Below are the code and all the weights of a small trained network. Each question names an input and a target symbol and asks about switching units off, where a switched-off unit gives its printed mean instead of its output.

import numpy as np


def w(rows, s, z=0):
    codes = np.array(rows[::2]) - 128.0
    scale = np.full(codes.shape[1], s)
    scale[-1] = z or s
    return codes * scale


def f(y):
    return y / 2 * (1 + np.tanh(0.7978845608 * (y + 0.044715 * y**3)))


def softmax(a):
    e = np.exp(a - a.max(-1, keepdims=True))
    return e / e.sum(-1, keepdims=True)


def log_softmax(a):
    a = a - a.max(-1, keepdims=True)
    return a - np.log(np.exp(a).sum(-1, keepdims=True))


def net(x, mask):
    ids = ['αβγδεζηθλπτφω'.index(c) for c in x.split()]
    T = len(ids)
    res = E[ids] + P[:T]
    u = 0
    for l in range(2):
        r = res
        for j in range(3):
            rows = slice(4 * j, 4 * j + 4)
            q, k, v = (r @ M[l][rows].T for M in (Q, K, V))
            z = softmax(np.where(np.tri(T) > 0, q @ k.T / 4**0.5, -1e9)) @ v
            o = O[l][rows]
            res = res + np.where(mask[u + j], z, o[:, -1]) @ o[:, :-1]
        u += 3
        y = f(res @ A[l][:, :-1].T + A[l][:, -1])
        res = res + np.where(mask[u : u + 4], y, B[l][:, -1]) @ B[l][:, :-1]
        u += 4
    return log_softmax(res[-1] @ U[:, :-1].T + U[:, -1])


Q, K, V, O, A, B = {}, {}, {}, {}, {}, {}
E = w([
[127,219,153,166,26],'α',
[185,148,122,98,158],'β',
[194,135,88,124,120],'γ',
[172,161,87,109,125],'δ',
[212,127,76,124,78],'ε',
[181,163,46,103,122],'ζ',
[115,192,51,115,166],'η',
[101,184,117,106,179],'θ',
[150,117,65,8,83],'λ',
[155,137,82,67,51],'π',
[87,120,96,29,93],'τ',
[99,115,185,78,101],'φ',
[185,79,193,62,30],'ω',
],0.011)
P = w([
[49,75,81,211,122],'0',
[54,101,91,165,99],'1',
[56,125,108,136,89],'2',
[76,156,122,115,78],'3',
[87,177,141,95,70],'4',
[102,196,160,77,62],'5',
[113,213,178,60,56],'6',
[125,229,200,40,51],'7',
[137,239,214,26,46],'8',
[151,255,225,12,39],'9',
],0.0054)
Q[0] = w([
[91,110,110,117,138],'0.h1',
[60,211,78,120,21],'0.h1',
[124,198,118,134,128],'0.h1',
[160,174,88,147,108],'0.h1',
[184,211,133,6,118],'0.h2',
[77,143,108,72,42],'0.h2',
[146,229,145,167,64],'0.h2',
[196,102,129,92,110],'0.h2',
[165,103,153,157,114],'0.h3',
[136,145,130,152,187],'0.h3',
[115,102,158,108,141],'0.h3',
[116,95,82,129,96],'0.h3',
],0.024)
K[0] = w([
[76,119,114,99,121],'0.h1',
[107,218,201,46,78],'0.h1',
[134,179,131,121,157],'0.h1',
[159,173,101,108,121],'0.h1',
[121,251,167,128,70],'0.h2',
[51,116,180,115,70],'0.h2',
[82,134,111,215,85],'0.h2',
[158,142,113,91,93],'0.h2',
[155,94,93,150,98],'0.h3',
[147,126,106,112,188],'0.h3',
[126,101,159,138,122],'0.h3',
[109,134,102,88,94],'0.h3',
],0.024)
V[0] = w([
[34,59,167,160,123],'0.h1',
[116,151,111,191,67],'0.h1',
[137,2,82,148,121],'0.h1',
[157,82,141,187,164],'0.h1',
[157,150,127,69,79],'0.h2',
[137,100,120,76,176],'0.h2',
[142,109,114,153,170],'0.h2',
[88,153,163,96,73],'0.h2',
[142,131,147,66,157],'0.h3',
[88,165,127,172,51],'0.h3',
[118,131,119,162,105],'0.h3',
[154,103,124,114,173],'0.h3',
],0.014)
O[0] = w([
[73,246,162,124,139,84],'0.h1',
[185,167,150,163,164,174],'0.h1',
[158,196,91,66,93,42],'0.h1',
[131,159,126,159,65,22],'0.h1',
[182,158,127,122,183,226],'0.h2',
[129,95,108,162,181,36],'0.h2',
[115,104,103,143,95,38],'0.h2',
[127,161,178,109,174,255],'0.h2',
[103,102,122,123,69,125],'0.h3',
[118,134,108,109,216,209],'0.h3',
[141,142,131,129,169,139],'0.h3',
[139,127,145,143,80,74],'0.h3',
],0.012,0.0095)
A[0] = w([
[139,130,123,136,5,121],'0.n1',
[164,92,105,153,132,13],'0.n2',
[163,177,205,239,72,125],'0.n3',
[70,115,110,215,165,250],'0.n4',
],0.014,0.0021)
B[0] = w([
[147,102,225,232,42,157],'0.n1',
[196,95,95,173,107,147],'0.n2',
[128,244,84,35,211,163],'0.n3',
[133,64,126,95,80,249],'0.n4',
],0.011,0.0019)
Q[1] = w([
[123,138,125,108,147],'1.h1',
[165,135,189,149,67],'1.h1',
[140,142,117,142,151],'1.h1',
[119,97,96,111,150],'1.h1',
[96,182,110,83,147],'1.h2',
[139,147,175,166,3],'1.h2',
[141,66,83,119,95],'1.h2',
[145,126,105,212,78],'1.h2',
[146,107,93,89,201],'1.h3',
[87,156,119,80,141],'1.h3',
[152,127,109,141,118],'1.h3',
[177,113,176,112,56],'1.h3',
],0.024)
K[1] = w([
[149,160,187,72,117],'1.h1',
[70,107,71,116,8],'1.h1',
[170,160,102,105,165],'1.h1',
[165,113,129,110,204],'1.h1',
[117,224,217,67,71],'1.h2',
[131,196,9,200,30],'1.h2',
[35,106,35,85,198],'1.h2',
[51,74,31,171,58],'1.h2',
[139,71,232,35,179],'1.h3',
[128,216,189,98,54],'1.h3',
[139,90,127,182,134],'1.h3',
[208,188,48,249,194],'1.h3',
],0.013)
V[1] = w([
[175,120,128,104,95],'1.h1',
[148,82,213,130,106],'1.h1',
[164,128,106,109,111],'1.h1',
[104,160,138,79,73],'1.h1',
[131,47,141,33,85],'1.h2',
[172,135,7,110,164],'1.h2',
[39,69,103,196,161],'1.h2',
[172,113,147,133,99],'1.h2',
[83,107,55,112,184],'1.h3',
[150,116,107,129,126],'1.h3',
[59,169,172,76,126],'1.h3',
[125,112,133,227,164],'1.h3',
],0.017)
O[1] = w([
[101,91,91,87,116,107],'1.h1',
[129,179,44,73,162,129],'1.h1',
[103,92,126,98,110,115],'1.h1',
[140,47,73,159,132,84],'1.h1',
[30,86,89,245,92,75],'1.h2',
[188,222,37,153,186,129],'1.h2',
[196,49,212,149,225,1],'1.h2',
[134,136,133,157,76,97],'1.h2',
[152,83,4,173,144,128],'1.h3',
[131,145,124,151,114,108],'1.h3',
[73,81,126,77,195,213],'1.h3',
[219,111,117,97,83,69],'1.h3',
],0.012,0.025)
A[1] = w([
[104,224,63,115,141,78],'1.n1',
[184,188,212,254,250,88],'1.n2',
[189,197,174,153,213,2],'1.n3',
[109,149,144,39,144,69],'1.n4',
],0.008,0.0061)
B[1] = w([
[141,115,232,149,154,246],'1.n1',
[89,131,32,65,58,167],'1.n2',
[110,109,174,244,162,202],'1.n3',
[154,93,76,143,55,252],'1.n4',
],0.011,0.043)
U = w([
[150,154,212,20,160,107],'α',
[133,61,185,133,42,86],'β',
[150,194,82,2,72,132],'γ',
[129,138,128,116,89,125],'δ',
[123,215,123,84,92,49],'ε',
[135,131,136,170,67,131],'ζ',
[127,112,73,108,74,196],'η',
[112,1,171,184,79,135],'θ',
[58,111,144,223,133,3],'λ',
[110,143,248,163,183,140],'π',
[74,156,84,66,229,85],'τ',
[134,31,168,15,125,230],'φ',
[8,196,134,77,71,156],'ω',
],0.0037,0.0053)

Each question gives the input, a string of symbols that net reads in full, and the target symbol t.
The units are the heads (4 rows each of Q, K, V and O) and the neurons (one row each of A and B). Each row of codes is followed by its name. A weight is (code - 128) times the scale printed after its matrix; where a second scale follows, it is the last column's (O, A, B and U).
mask holds one flag per unit, layer by layer, with each layer's heads first. A switched-off unit (its flag False) gives its mean, the last column of its rows in O or B, instead of its output. The means were averaged over made-up inputs and are rounded, as every weight is.
A unit's drop is (log p(t) with every unit on - log p(t) with that unit switched off) / (log p(t) with every unit on - log p(t) with every unit switched off).
The circuit of an input: a set's keep is (log p(t) with only the set's units on - log p(t) with every unit switched off) / (log p(t) with every unit on - log p(t) with every unit switched off). Starting from the 12 units with the biggest drops (on a tie, the unit counted first), units are removed one at a time, each time the one whose removal leaves the highest keep (on an exact tie, the one counted first), for as long as the keep stays at least 0.8.
circuit, biggest first: the units of the circuit, biggest drop first
unit that matters most: the unit with the biggest drop
k most important neurons: the k neurons with the biggest drops, biggest first
heads that matter: for each layer, one digit per head in row order, 1 if its drop is at least 0.15 and else 0, layers parted by /
input ω ζ γ ζ α α ω ω, target ω: most important neuron : 0.n4
input π ζ λ γ τ φ ω β τ, target ω: circuit, biggest first : 1.h2, 1.n3
input γ τ ζ ω γ α τ ω η, target π: circuit, biggest first : 0.h1, 0.n3, 1.h1
input τ α φ, target π: 4 most important neurons : 1.n3, 0.n3, 1.n1, 1.n2
input τ θ β ω θ, target ω: heads that matter : 100 / 010
input η ω ω α ω, target φ: circuit, biggest first : 0.h1, 1.h1, 0.h3, 1.h2
input λ π φ α ω α β α, target φ: 2 most important neurons : 1.n2, 0.n4
input ω δ ω β τ ω ζ ζ β, target ζ: heads that matter : 111 / 011
input ω γ θ ζ β β ζ, target ζ: heads that matter : 110 / 011
input θ ω ω θ ε, target ω: circuit, biggest first : 0.h1, 1.h2
input τ ω δ β, target ω: circuit, biggest first : 0.h1, 1.h2
input ζ β γ β ω η φ ζ ε, target φ: circuit, biggest first : 1.h2, 0.h1, 1.n3
input λ ω α λ ω ω β τ, target π: 4 most important neurons : 0.n3, 1.n3, 1.n2, 1.n1
input η ω ε φ α β ζ, target π: circuit, biggest first : 0.h1, 1.h2
input α θ ω λ η β, target π: 2 most important neurons : 1.n3, 0.n3
input τ ω ω η ω α θ β λ, target π: unit that matters most : 0.h1
input η τ ω γ, target ω: circuit, biggest first : 0.h1, 1.h2
input φ θ β β α ω θ π, target π: circuit, biggest first : 0.h1, 1.h1, 1.h2
input ω ω ζ ω α φ π ω β ω, target γ: circuit, biggest first : 0.h1, 0.n3, 1.h2
input β α θ η ε ω, target π: unit that matters most : 0.h3
input θ γ φ ζ ω α ε, target π: heads that matter : 110 / 110
input ω λ γ τ β π ε, target π: 2 most important neurons : 1.n4, 1.n1
input γ ω α β β η β ε β, target γ: circuit, biggest first : 0.h1, 1.h2, 0.n3
